Below is a small trained network, with its code and all its weights. Each question gives an input and a class and asks what happens when units are switched off, that is, made to give their printed mean instead of their output.

import numpy as np


def w(rows, s, z=0):
    codes = np.array(rows[::2]) - 128.0
    scale = np.full(codes.shape[1], s)
    scale[-1] = z or s
    return codes * scale


def f(y):
    return np.maximum(y, 0)


def log_softmax(a):
    a = a - a.max(-1, keepdims=True)
    return a - np.log(np.exp(a).sum(-1, keepdims=True))


def net(x, mask):
    res = np.array(x, float).reshape(1, 3) / 4 @ E
    y = f(res @ A[0][:, :-1].T + A[0][:, -1])
    res = res + np.where(mask, y, B[0][:, -1]) @ B[0][:, :-1]
    return log_softmax(res[-1] @ U[:, :-1].T + U[:, -1])


A, B = {}, {}
E = w([
[111,174,123,175,201,168,206,195,55],'x0',
[112,86,83,92,254,77,123,88,95],'x1',
[165,204,200,31,118,109,165,80,70],'x2',
],0.013)
A[0] = w([
[123,163,123,129,161,98,134,195,140,91],'N0',
[89,48,97,181,133,120,90,214,173,112],'N1',
[52,90,176,116,186,90,129,106,134,249],'N2',
[156,102,135,116,94,37,74,85,181,62],'N3',
[129,159,177,169,13,193,152,110,155,62],'N4',
[91,39,69,243,140,187,83,153,185,93],'N5',
[170,139,120,178,23,208,136,187,144,150],'N6',
[152,132,191,79,155,119,141,91,76,89],'N7',
[95,59,42,83,255,22,115,55,92,78],'N8',
[106,124,31,181,112,160,90,124,131,66],'N9',
[235,202,176,32,88,130,123,89,56,85],'N10',
[159,76,122,74,73,108,41,42,193,95],'N11',
[136,156,99,182,173,205,213,149,62,73],'N12',
],0.0096,0.015)
B[0] = w([
[125,136,165,122,149,111,187,131,164,142],'N0',
[118,179,125,83,106,139,115,77,72,211],'N1',
[151,159,44,113,61,86,70,195,107,247],'N2',
[81,126,149,197,193,113,211,136,116,173],'N3',
[212,136,109,145,254,182,87,159,162,203],'N4',
[85,160,137,84,136,160,100,30,92,235],'N5',
[184,161,104,114,153,114,74,172,167,244],'N6',
[127,143,166,96,139,141,104,54,115,182],'N7',
[188,150,154,136,221,213,89,165,221,252],'N8',
[128,146,149,145,150,163,95,43,132,163],'N9',
[122,186,80,96,131,148,118,41,81,231],'N10',
[67,140,239,195,118,67,178,182,102,214],'N11',
[75,107,211,220,182,43,219,144,102,202],'N12',
],0.0099,0.016)
U = w([
[97,136,111,62,154,158,124,8,79,100],'0',
[204,125,126,122,191,177,112,180,204,65],'1',
[45,119,188,195,163,87,193,173,99,107],'2',
[130,113,41,77,77,96,103,206,104,250],'3',
[85,40,92,99,75,135,203,168,152,98],'4',
[75,12,102,108,83,164,174,115,73,103],'5',
],0.012,0.021)

Each question gives the input, the list of numbers given to net, and the class t.
The units are the neurons (one row each of A and B). Each row of codes is followed by its name. A weight is (code - 128) times the scale printed after its matrix; where a second scale follows, it is the last column's (A, B and U).
mask holds one flag per neuron, in row order. A switched-off neuron (its flag False) gives its mean, the last column of its row in B, instead of its output. The means were averaged over made-up inputs and are rounded, as every weight is.
A unit's drop is (log p(t) with every unit on - log p(t) with that unit switched off) / (log p(t) with every unit on - log p(t) with every unit switched off).
unit that matters most: the unit with the biggest drop
k most important neurons: the k neurons with the biggest drops, biggest first
drop when u is switched off: that unit's drop, to one decimal
input [-5,-8,6], class 1: most important neuron => (N4)
input [5,2,-5], class 0: 3 most important neurons => (N5; N11; N1)
input [2,0,-3], class 3: 3 most important neurons => (N10; N7; N8)
input [8,8,0], class 1: 4 most important neurons => (N8; N11; N2; N3)
input [6,6,5], class 1: 2 most important neurons => (N8; N11)
input [1,1,3], class 3: 3 most important neurons => (N5; N1; N9)
input [-1,6,-8], class 0: 2 most important neurons => (N5; N1)
input [7,-2,-6], class 2: 3 most important neurons => (N12; N10; N7)
input [-7,2,-7], class 0: 4 most important neurons => (N5; N1; N12; N9)
input [8,3,6], class 2: 2 most important neurons => (N12; N5)
input [4,3,-2], class 2: 2 most important neurons => (N12; N6)
input [7,6,-8], class 0: drop when N5 is switched off => 1.5
input [3,3,-5], class 0: drop when N5 is switched off => 0.2
input [-1,2,2], class 3: drop when N5 is switched off => 0.1
input [-4,0,-2], class 2: unit that matters most => N11
